Below is a small trained network, with its code and all its weights. Each question gives an input and a class and asks what happens when units are switched off, that is, made to give their printed mean instead of their output.

import numpy as np


def w(rows, s, z=0):
    codes = np.array(rows[::2]) - 128.0
    scale = np.full(codes.shape[1], s)
    scale[-1] = z or s
    return codes * scale


def f(y):
    return np.maximum(y, 0)


def log_softmax(a):
    a = a - a.max(-1, keepdims=True)
    return a - np.log(np.exp(a).sum(-1, keepdims=True))


def net(x, mask):
    res = np.array(x, float).reshape(1, 3) / 4 @ E
    y = f(res @ A[0][:, :-1].T + A[0][:, -1])
    res = res + np.where(mask, y, B[0][:, -1]) @ B[0][:, :-1]
    return log_softmax(res[-1] @ U[:, :-1].T + U[:, -1])


A, B = {}, {}
E = w([
[79,187,1,155,161,123],'x0',
[204,146,103,251,52,167],'x1',
[26,157,115,183,145,249],'x2',
],0.01)
A[0] = w([
[204,117,174,198,63,94,132],'neuron 1',
[146,112,76,201,140,163,253],'neuron 2',
[41,185,57,129,189,196,85],'neuron 3',
[85,151,167,147,103,211,130],'neuron 4',
[100,130,174,169,152,198,91],'neuron 5',
[135,154,104,168,64,146,115],'neuron 6',
[159,168,2,146,158,95,103],'neuron 7',
],0.0096,0.004)
B[0] = w([
[227,95,83,180,64,136,254],'neuron 1',
[163,142,213,103,123,129,241],'neuron 2',
[151,63,52,252,57,205,249],'neuron 3',
[96,56,166,138,214,10,195],'neuron 4',
[66,141,215,23,187,82,179],'neuron 5',
[144,154,144,81,168,20,199],'neuron 6',
[40,187,186,63,198,1,240],'neuron 7',
],0.0075,0.0096)
U = w([
[144,146,187,91,143,95,100],'0',
[56,121,132,108,164,94,248],'1',
[174,110,3,217,66,233,29],'2',
],0.013,0.0011)

Each question gives the input, the list of numbers given to net, and the class t.
The units are the neurons (one row each of A and B). Each row of codes is followed by its name. A weight is (code - 128) times the scale printed after its matrix; where a second scale follows, it is the last column's (A, B and U).
mask holds one flag per neuron, in row order. A switched-off neuron (its flag False) gives its mean, the last column of its row in B, instead of its output. The means were averaged over made-up inputs and are rounded, as every weight is.
A unit's drop is (log p(t) with every unit on - log p(t) with that unit switched off) / (log p(t) with every unit on - log p(t) with every unit switched off).
The circuit of an input: a set's keep is (log p(t) with only the set's units on - log p(t) with every unit switched off) / (log p(t) with every unit on - log p(t) with every unit switched off). Starting from all 7 units, units are removed one at a time, each time the one whose removal leaves the highest keep (on an exact tie, the one counted first), for as long as the keep stays at least 0.8.
circuit, biggest first: the units of the circuit, biggest drop first
k most important neurons: the k neurons with the biggest drops, biggest first
drop when u is switched off: that unit's drop, to one decimal
input [7,3,-3], class 0: circuit, biggest first : (neuron 2)
input [6,3,0], class 0: 4 most important neurons : (neuron 7; neuron 2; neuron 4; neuron 6)
input [4,3,2], class 1: 2 most important neurons : (neuron 7; neuron 1)
input [1,-3,6], class 2: 2 most important neurons : (neuron 3; neuron 7)
input [8,6,0], class 0: 2 most important neurons : (neuron 7; neuron 2)
input [-5,7,2], class 0: 2 most important neurons : (neuron 3; neuron 5)
input [8,4,-6], class 0: 2 most important neurons : (neuron 2; neuron 3)
input [-7,2,-8], class 2: 2 most important neurons : (neuron 1; neuron 7)
input [1,-7,6], class 2: 2 most important neurons : (neuron 3; neuron 7)
input [-4,3,-6], class 2: 2 most important neurons : (neuron 1; neuron 7)
input [-8,2,-6], class 2: 2 most important neurons : (neuron 1; neuron 7)
input [0,7,8], class 0: 2 most important neurons : (neuron 5; neuron 2)
input [8,4,-3], class 0: 2 most important neurons : (neuron 2; neuron 7)
input [4,3,3], class 1: circuit, biggest first : (neuron 1)
input [5,4,-3], class 0: drop when neuron 3 is switched off : 0.1
input [2,6,5], class 1: drop when neuron 4 is switched off : 0.1
input [2,-6,3], class 2: drop when neuron 3 is switched off : 0.4
input [-8,6,5], class 0: drop when neuron 3 is switched off : 0.0
